Below are the code and all the weights of a small trained network. Each question names an input and a class and asks about switching units off, where a switched-off unit gives its printed mean instead of its output.

import numpy as np


def w(rows, s, z=0):
    codes = np.array(rows[::2]) - 128.0
    scale = np.full(codes.shape[1], s)
    scale[-1] = z or s
    return codes * scale


def f(y):
    return y / 2 * (1 + np.tanh(0.7978845608 * (y + 0.044715 * y**3)))


def log_softmax(a):
    a = a - a.max(-1, keepdims=True)
    return a - np.log(np.exp(a).sum(-1, keepdims=True))


def net(x, mask):
    res = np.array(x, float).reshape(1, 6) / 4 @ E
    y = f(res @ A[0][:, :-1].T + A[0][:, -1])
    res = res + np.where(mask, y, B[0][:, -1]) @ B[0][:, :-1]
    return log_softmax(res[-1] @ U[:, :-1].T + U[:, -1])


A, B = {}, {}
E = w([
[15,136,57,130],'x0',
[171,139,69,22],'x1',
[132,132,126,127],'x2',
[128,127,128,126],'x3',
[128,1,122,126],'x4',
[49,142,236,42],'x5',
],0.0085)
A[0] = w([
[198,95,180,125,69],'N1',
[102,123,165,171,77],'N2',
[99,60,173,86,72],'N3',
[101,156,165,185,58],'N4',
[143,94,83,178,2],'N5',
[166,147,80,159,10],'N6',
[133,170,80,70,116],'N7',
[107,156,167,180,56],'N8',
[37,117,73,139,10],'N9',
[96,185,173,92,66],'N10',
[208,150,200,129,53],'N11',
[153,56,96,33,108],'N12',
[105,105,163,96,65],'N13',
[166,163,86,158,21],'N14',
[68,1,184,222,103],'N15',
[142,86,90,151,53],'N16',
[102,212,184,96,89],'N17',
[94,70,157,88,87],'N18',
],0.012,0.0069)
B[0] = w([
[2,159,10,65,173],'N1',
[171,167,92,124,153],'N2',
[157,85,69,226,171],'N3',
[180,193,108,86,159],'N4',
[158,110,74,108,147],'N5',
[170,86,91,166,146],'N6',
[148,214,169,153,180],'N7',
[156,205,113,124,154],'N8',
[68,150,56,62,171],'N9',
[185,62,49,161,183],'N10',
[47,149,43,34,184],'N11',
[190,245,157,141,202],'N12',
[172,94,26,197,145],'N13',
[163,29,97,184,146],'N14',
[178,210,135,113,254],'N15',
[132,84,114,159,146],'N16',
[207,54,87,153,210],'N17',
[171,99,89,158,166],'N18',
],0.0089,0.0081)
U = w([
[144,126,112,118,230],'0',
[160,64,60,145,41],'1',
[118,133,120,99,246],'2',
[54,146,57,62,29],'3',
[172,203,136,103,13],'4',
[118,121,136,108,249],'5',
[71,78,229,114,74],'6',
[55,2,221,112,13],'7',
],0.015,0.013)

Each question gives the input, the list of numbers given to net, and the class t.
The units are the neurons (one row each of A and B). Each row of codes is followed by its name. A weight is (code - 128) times the scale printed after its matrix; where a second scale follows, it is the last column's (A, B and U).
mask holds one flag per neuron, in row order. A switched-off neuron (its flag False) gives its mean, the last column of its row in B, instead of its output. The means were averaged over made-up inputs and are rounded, as every weight is.
A unit's drop is (log p(t) with every unit on - log p(t) with that unit switched off) / (log p(t) with every unit on - log p(t) with every unit switched off).
The circuit of an input: a set's keep is (log p(t) with only the set's units on - log p(t) with every unit switched off) / (log p(t) with every unit on - log p(t) with every unit switched off). Starting from the 12 units with the biggest drops (on a tie, the unit counted first), units are removed one at a time, each time the one whose removal leaves the highest keep (on an exact tie, the one counted first), for as long as the keep stays at least 0.8.
units of the circuit, in order: the units of the circuit, biggest drop first
most important unit: the unit with the biggest drop
top k neurons: the k neurons with the biggest drops, biggest first
drop of u: that unit's drop, to one decimal
input [-2,3,2,-7,8,-5], class 0: units of the circuit, in order : [N12]
input [0,4,-8,-3,-6,8], class 1: units of the circuit, in order : [N17, N10]
input [-7,5,3,-5,1,-2], class 3: top 2 neurons : [N1, N11]
input [-8,1,-6,0,-6,-3], class 3: top 2 neurons : [N11, N1]
input [-1,2,0,-3,4,7], class 1: units of the circuit, in order : [N3, N13]
input [7,7,-3,5,3,8], class 1: units of the circuit, in order : [N3, N18]
input [-1,7,7,3,-6,8], class 1: units of the circuit, in order : [N17, N10]
input [-7,-2,5,0,4,4], class 3: units of the circuit, in order : [N1, N11]
input [1,7,-3,3,-2,5], class 4: top 2 neurons : [N12, N7]
input [-4,7,2,2,1,-5], class 4: top 2 neurons : [N12, N7]
input [-6,-5,-4,-1,3,6], class 1: top 4 neurons : [N3, N13, N18, N12]
input [-3,4,4,6,-8,4], class 0: top 3 neurons : [N17, N10, N7]
input [-5,3,3,5,-8,5], class 0: top 3 neurons : [N17, N10, N7]
input [-7,8,5,1,4,-6], class 4: most important unit : N12
input [-3,-4,-8,-8,7,-3], class 2: top 3 neurons : [N15, N1, N17]
input [-3,-4,1,-7,8,-6], class 0: top 2 neurons : [N15, N17]
input [1,-2,-8,3,-6,-8], class 1: top 4 neurons : [N14, N6, N15, N12]
input [-2,-5,1,-4,2,7], class 1: top 2 neurons : [N3, N13]
input [-6,2,-3,-5,5,2], class 3: top 3 neurons : [N1, N11, N17]
input [-5,-8,-1,-6,7,-2], class 4: units of the circuit, in order : [N15]
input [-2,5,2,0,-7,4], class 0: drop of N10 : 0.4
input [-4,3,8,-5,-6,-4], class 5: drop of N4 : 0.1
input [2,8,-8,7,-5,-1], class 4: drop of N14 : 0.0
input [-8,5,5,4,-6,-2], class 3: drop of N1 : 0.2
